Each row has a name. Each piece below is followed by the name of the row it came from, unless a question asks for something else. Each question is about the rows just above it. Places in a row count from 1.

[ 32,  38,  34, 222, 118,  34, 213,  42, 213,  43, 218, 214, 221,  37, 211,
 217,  34,  47,  37]  j45
[188, 193, 202, 219, 144, 210, 214, 198, 209, 200, 225, 209, 211, 197, 206,
 221, 205, 215, 194]  j888
[191, 179, 203, 220, 144, 188, 200, 173, 204, 204, 216, 220, 218, 203, 192,
 203, 198, 211, 198]  j867
[ 28,  22,  28, 220, 111,  41, 202,  31, 212,  36, 209, 206, 222,  35, 223,
 223,  40,  46,  24]  j555
[ 44,  35,  43,  57, 121,  43,  60,  40, 117,  50,  46,  72,  60,  46,  88,
  52,  42,  38,  51]  j308
tags:
[218] -> j180
[118] -> j849
[221] -> j560
The tag of j45, keyed by place 13: | j560
find: [191, 179, 203, 220, 144, 188, 200, 173, 204, 204, 216, 220, 218, 203, 192,
 203, 198, 211, 198] | j867

[ 77, 208,  70, 171, 105, 175, 212, 104,  83] -> j771
[ 96, 141, 111,  96, 119, 137, 103, 110,  77] -> j102
[ 83, 132,  99,  91,  97, 118, 112, 160,  65] -> j352
[119,  75, 145,  50, 121,  89,  35, 125,  92] -> j357
[ 48, 189,  56, 129,  76, 149, 183,  96,  38] -> j179
[ 99,  97,  83, 118, 132,  91, 134, 160,  80] -> j823
[ 83, 132,  99,  91,  97, 118, 112, 110,  65] -> j883
key -> tag
[111] -> j508
[145] -> j478
[96] -> j230
[137] -> j99
[70] -> j407
[99] -> j866
[136] -> j132
[56] -> j739
[110] -> j656
Look up the entry of j102 at place 3 in the table: | j508
Which row holds [ 48, 189,  56, 129,  76, 149, 183,  96,  38]? | j179
[ 83, 132,  99,  91,  97, 118, 112, 110,  65] is in which row? | j883
The row with [ 83, 132,  99,  91,  97, 118, 112, 160,  65] is | j352

[ 87, 218, 130, 178] -> j837
[ 93,  76, 156, 133] -> j442
[ 94, 121, 226,  61] -> j584
[132, 140, 193,  68] -> j645
[127, 123, 128, 128] -> j769
[ 94, 140, 193, 133] -> j411
[132, 140, 193,  30] -> j951
[110, 137, 146, 106] -> j224
[ 54, 112, 163,  85] -> j319
find: [ 94, 140, 193, 133] | j411
tags:
[146] -> j379
[163] -> j135
[164] -> j931
[110] -> j977
[226] -> j471
[147] -> j646
[106] -> j881
Join j224 by its entry at place 3: | j379
find: [132, 140, 193,  30] | j951
find: [ 87, 218, 130, 178] | j837
find: [ 93,  76, 156, 133] | j442
Which row holds [ 94, 121, 226,  61]? | j584

[ 58,  71, 144, 143, 115, 172] : j228
[214, 201, 142, 115, 143, 119] : j854
[ 71,  87, 144, 142, 165, 169] : j292
[220,  71, 144, 143, 115, 172] : j184
find: [214, 201, 142, 115, 143, 119] | j854
tags:
[118] -> j518
[172] -> j139
[119] -> j784
Join j854 by its entry at place 6: | j784
Which row holds [ 58,  71, 144, 143, 115, 172]? | j228
[220,  71, 144, 143, 115, 172] is in which row? | j184

[151, 143, 187, 169, 111, 193, 138, 187,  93, 137, 116, 127,  82]  j66
[141, 134, 126,  76, 125, 194, 151, 144, 187, 169, 128, 128, 123]  j575
[ 98, 180,  95, 128, 116, 213, 118,  95, 119, 131, 123, 128, 103]  j104
[ 98, 180,  95, 128, 116, 213, 118,  95, 152, 131, 123, 128, 103]  j727
[194, 125,  76] is which row, read backwards? | j575
Which row holds [169, 187, 144, 151] read backwards? | j575
Where do [ 98, 180,  95, 128, 116, 213, 118,  95, 119, 131, 123, 128, 103] appear? | j104
tags:
[120] -> j435
[153] -> j426
[152] -> j154
[119] -> j82
[95] -> j859
Look up the entry of j727 at place 9 in the table: | j154
Which row holds [123, 128, 128, 169, 187, 144, 151] read backwards? | j575

[183, 169, 134, 198, 183, 133, 208] = j524
[151, 142, 183, 169, 133, 198,  72] = j557
[114, 142, 183, 169, 133, 117, 208] = j628
Which row holds [117, 133, 169, 183] read backwards? | j628
[198, 133, 169, 183] is which row, read backwards? | j557

[150, 121,  80,  95, 120, 121, 148, 120, 102, 146, 151, 137, 142, 123, 114,
  99]  j486
[121, 148, 120, 102, 146, 149, 137,  91, 107, 154, 144, 107,  87,  46, 166,
 157]  j915
[129, 119, 144, 138, 118, 105,  73,  91, 107, 154, 144, 107, 123,  46, 166,
 157]  j205
[132, 173, 137,  98,  87, 146, 116, 166, 160, 149,  86,  62, 159,  60, 133,
  79]  j145
Table of tags by key:
[121] -> j143
[160] -> j259
[173] -> j481
[148] -> j91
[119] -> j991
Look up the entry of j145 at place 2 in the table: | j481
Which row holds [137, 151, 146, 102, 120, 148, 121] read backwards? | j486
find: [129, 119, 144, 138, 118, 105,  73,  91, 107, 154, 144, 107, 123,  46, 166,
 157] | j205
[160, 166, 116, 146,  87,  98, 137, 173, 132] is which row, read backwards? | j145

